Below is a small trained network, with its code and all its weights. Each question gives an input and a target symbol and asks what happens when units are switched off, that is, made to give their printed mean instead of their output.

import numpy as np


def w(rows, s, z=0):
    codes = np.array(rows[::2]) - 128.0
    scale = np.full(codes.shape[1], s)
    scale[-1] = z or s
    return codes * scale


def f(y):
    return np.maximum(y, 0)


def softmax(a):
    e = np.exp(a - a.max(-1, keepdims=True))
    return e / e.sum(-1, keepdims=True)


def log_softmax(a):
    a = a - a.max(-1, keepdims=True)
    return a - np.log(np.exp(a).sum(-1, keepdims=True))


def net(x, mask):
    ids = ['αγεζθλμξπτφψω'.index(c) for c in x.split()]
    T = len(ids)
    res = E[ids] + P[:T]
    u = 0
    for l in range(2):
        r = res
        for j in range(3):
            rows = slice(3 * j, 3 * j + 3)
            q, k, v = (r @ M[l][rows].T for M in (Q, K, V))
            z = softmax(np.where(np.tri(T) > 0, q @ k.T / 3**0.5, -1e9)) @ v
            o = O[l][rows]
            res = res + np.where(mask[u + j], z, o[:, -1]) @ o[:, :-1]
        u += 3
        y = f(res @ A[l][:, :-1].T + A[l][:, -1])
        res = res + np.where(mask[u : u + 4], y, B[l][:, -1]) @ B[l][:, :-1]
        u += 4
    return log_softmax(res[-1] @ U[:, :-1].T + U[:, -1])


Q, K, V, O, A, B = {}, {}, {}, {}, {}, {}
E = w([
[192,2,69,60,128],'α',
[113,146,121,107,97],'γ',
[147,138,105,7,123],'ε',
[91,109,115,112,159],'ζ',
[214,99,157,132,211],'θ',
[97,171,136,168,175],'λ',
[144,47,122,151,112],'μ',
[138,80,121,138,84],'ξ',
[139,74,100,68,201],'π',
[110,63,139,154,154],'τ',
[73,45,72,83,50],'φ',
[237,131,237,169,117],'ψ',
[197,188,168,66,104],'ω',
],0.014)
P = w([
[128,143,68,230,148],'0',
[192,111,125,126,124],'1',
[142,66,189,39,136],'2',
[81,150,103,166,142],'3',
[202,141,111,117,100],'4',
[119,53,212,20,139],'5',
[75,153,97,164,147],'6',
[200,144,106,112,95],'7',
[101,49,231,13,146],'8',
[71,156,93,163,149],'9',
[198,146,103,107,94],'10',
[99,47,211,4,155],'11',
[71,157,90,163,149],'12',
],0.014)
Q[0] = w([
[25,165,223,132,139],'L0H0',
[157,163,43,173,181],'L0H0',
[161,218,182,41,96],'L0H0',
[199,79,205,129,5],'L0H1',
[93,32,128,143,198],'L0H1',
[146,113,1,67,106],'L0H1',
[140,156,39,205,83],'L0H2',
[237,182,86,249,170],'L0H2',
[185,70,42,92,109],'L0H2',
],0.0072)
K[0] = w([
[188,98,97,69,160],'L0H0',
[160,188,136,201,209],'L0H0',
[157,142,184,116,140],'L0H0',
[226,106,149,75,87],'L0H1',
[102,80,189,151,231],'L0H1',
[66,89,44,93,125],'L0H1',
[86,90,254,56,134],'L0H2',
[48,47,188,105,170],'L0H2',
[53,108,114,121,213],'L0H2',
],0.0074)
V[0] = w([
[254,158,88,219,105],'L0H0',
[67,114,238,230,142],'L0H0',
[96,159,90,186,131],'L0H0',
[247,167,240,222,101],'L0H1',
[137,34,17,16,230],'L0H1',
[131,173,32,201,129],'L0H1',
[170,200,18,204,99],'L0H2',
[114,100,18,105,152],'L0H2',
[56,116,95,150,196],'L0H2',
],0.0038)
O[0] = w([
[96,131,39,133,93,132],'L0H0',
[137,86,183,212,14,77],'L0H0',
[76,65,129,225,60,80],'L0H0',
[148,157,132,81,227,127],'L0H1',
[136,110,190,174,45,253],'L0H1',
[196,204,73,114,99,71],'L0H1',
[119,198,30,1,88,120],'L0H2',
[112,133,28,94,202,162],'L0H2',
[122,148,35,190,66,122],'L0H2',
],0.0039,0.0041)
A[0] = w([
[73,248,111,163,98,44],'L0N0',
[54,134,108,188,207,241],'L0N1',
[123,67,109,124,75,5],'L0N2',
[75,190,94,78,92,81],'L0N3',
],0.013,0.0017)
B[0] = w([
[95,211,105,66,3,175],'L0N0',
[163,2,162,135,82,254],'L0N1',
[102,196,153,143,176,252],'L0N2',
[53,138,128,227,161,189],'L0N3',
],0.013,0.004)
Q[1] = w([
[158,85,251,139,139],'L1H0',
[223,170,50,183,82],'L1H0',
[118,186,201,69,189],'L1H0',
[77,160,110,117,179],'L1H1',
[113,98,169,133,103],'L1H1',
[107,80,134,100,182],'L1H1',
[134,154,254,101,133],'L1H2',
[93,62,174,64,125],'L1H2',
[65,174,180,66,174],'L1H2',
],0.0098)
K[1] = w([
[155,139,150,173,123],'L1H0',
[121,106,250,51,81],'L1H0',
[195,208,55,182,102],'L1H0',
[129,166,72,108,157],'L1H1',
[134,104,127,103,146],'L1H1',
[123,88,78,98,148],'L1H1',
[190,134,108,175,95],'L1H2',
[135,86,65,164,117],'L1H2',
[152,173,25,144,129],'L1H2',
],0.012)
V[1] = w([
[148,175,230,137,70],'L1H0',
[95,89,156,187,200],'L1H0',
[152,193,165,110,151],'L1H0',
[79,130,75,120,210],'L1H1',
[172,92,145,101,192],'L1H1',
[145,111,57,99,66],'L1H1',
[174,57,90,215,72],'L1H2',
[56,146,98,151,68],'L1H2',
[106,114,38,11,134],'L1H2',
],0.012)
O[1] = w([
[98,200,172,114,90,111],'L1H0',
[108,97,157,137,253,133],'L1H0',
[140,243,171,89,101,85],'L1H0',
[158,147,159,162,90,100],'L1H1',
[188,124,81,160,81,167],'L1H1',
[157,98,151,66,186,149],'L1H1',
[129,144,254,143,113,251],'L1H2',
[202,156,116,251,101,140],'L1H2',
[156,28,99,129,51,119],'L1H2',
],0.0094,0.013)
A[1] = w([
[112,60,49,87,185,119],'L1N0',
[178,99,183,89,234,159],'L1N1',
[182,125,76,232,119,248],'L1N2',
[254,165,152,52,149,147],'L1N3',
],0.0089,0.012)
B[1] = w([
[195,188,124,254,28,169],'L1N0',
[161,199,119,67,132,253],'L1N1',
[84,106,26,96,193,206],'L1N2',
[11,87,139,207,89,187],'L1N3',
],0.0087,0.021)
U = w([
[163,85,221,201,120,12],'α',
[70,132,165,237,155,2],'γ',
[62,6,192,143,87,82],'ε',
[206,178,111,185,111,94],'ζ',
[160,217,169,167,122,177],'θ',
[133,50,194,25,30,102],'λ',
[82,39,130,67,136,207],'μ',
[68,87,139,28,173,185],'ξ',
[255,84,154,74,49,176],'π',
[238,199,137,89,160,183],'τ',
[89,173,82,102,194,171],'φ',
[71,221,116,69,120,132],'ψ',
[19,86,136,69,47,160],'ω',
],0.0081,0.0063)

Each question gives the input, a string of symbols that net reads in full, and the target symbol t.
The units are the heads (3 rows each of Q, K, V and O) and the neurons (one row each of A and B). Each row of codes is followed by its name. A weight is (code - 128) times the scale printed after its matrix; where a second scale follows, it is the last column's (O, A, B and U).
mask holds one flag per unit, layer by layer, with each layer's heads first. A switched-off unit (its flag False) gives its mean, the last column of its rows in O or B, instead of its output. The means were averaged over made-up inputs and are rounded, as every weight is.
A unit's drop is (log p(t) with every unit on - log p(t) with that unit switched off) / (log p(t) with every unit on - log p(t) with every unit switched off).
The circuit of an input: a set's keep is (log p(t) with only the set's units on - log p(t) with every unit switched off) / (log p(t) with every unit on - log p(t) with every unit switched off). Starting from the 12 units with the biggest drops (on a tie, the unit counted first), units are removed one at a time, each time the one whose removal leaves the highest keep (on an exact tie, the one counted first), for as long as the keep stays at least 0.8.
units of the circuit, in order: the units of the circuit, biggest drop first
unit that matters most: the unit with the biggest drop
top k neurons: the k neurons with the biggest drops, biggest first
k most important neurons of layer l: the k neurons of layer l with the biggest drops, biggest first
heads that matter: for each layer, one digit per head in row order, 1 if its drop is at least 0.15 and else 0, layers parted by /
input λ θ ω θ λ α α ζ ε, target γ: heads that matter	001 / 001
input α τ α, target π: unit that matters most	L1H0
input τ μ ε π θ ξ, target θ: top 2 neurons	L0N1; L1N1
input θ ξ φ, target ξ: units of the circuit, in order	L1H2; L1H0
input ξ π ω ξ μ λ λ θ ξ θ α α, target ε: top 3 neurons	L0N0; L1N1; L0N3
input ψ α ω τ θ ζ φ, target γ: heads that matter	000 / 100
input ω ψ π α φ, target φ: top 4 neurons	L0N2; L0N1; L1N3; L0N3
input γ θ ω λ γ α π θ θ ζ, target ε: top 2 neurons	L0N1; L0N0
input λ θ θ ω, target ψ: units of the circuit, in order	L1H0; L0N0
input ζ ζ ξ ψ λ μ φ ξ φ γ, target ω: units of the circuit, in order	L0N0; L1N1
input α τ θ α π α ε φ π μ, target ξ: heads that matter	001 / 101
input γ γ τ γ ω, target ω: heads that matter	000 / 100
input θ φ ζ, target ξ: 3 most important neurons of layer 0	L0N1; L0N2; L0N3
input θ φ π τ γ ζ ε ζ π θ, target τ: heads that matter	000 / 101
input θ ω θ μ ζ φ τ, target α: 3 most important neurons of layer 1	L1N2; L1N0; L1N1
input θ φ λ, target ξ: top 2 neurons	L1N0; L0N1
input ξ ψ φ ω α ε ζ γ π, target ε: unit that matters most	L0H2
input θ α λ, target ξ: top 4 neurons	L0N2; L0N1; L1N0; L0N3
input ε ψ τ τ ζ, target τ: 3 most important neurons of layer 1	L1N3; L1N0; L1N1
input θ π λ ω λ α θ ω μ, target ξ: units of the circuit, in order	L1H2
input ζ α φ ω α ζ γ, target ω: top 4 neurons	L0N0; L0N1; L0N3; L1N1
input λ ε φ ω α ψ λ τ π ε α θ ω, target ψ: 3 most important neurons of layer 0	L0N1; L0N0; L0N3
input τ θ φ φ ω α ξ α ε, target θ: 2 most important neurons of layer 1	L1N1; L1N2
input π μ μ θ λ ω ω ω, target ω: top 3 neurons	L1N3; L1N1; L0N2
input α ω ξ γ ζ θ λ θ α ψ α ω, target π: units of the circuit, in order	L1H0; L0H2; L1N0; L0H0
input π μ θ θ ε τ, target λ: heads that matter	001 / 001
input ω ζ λ, target ω: unit that matters most	L1H0
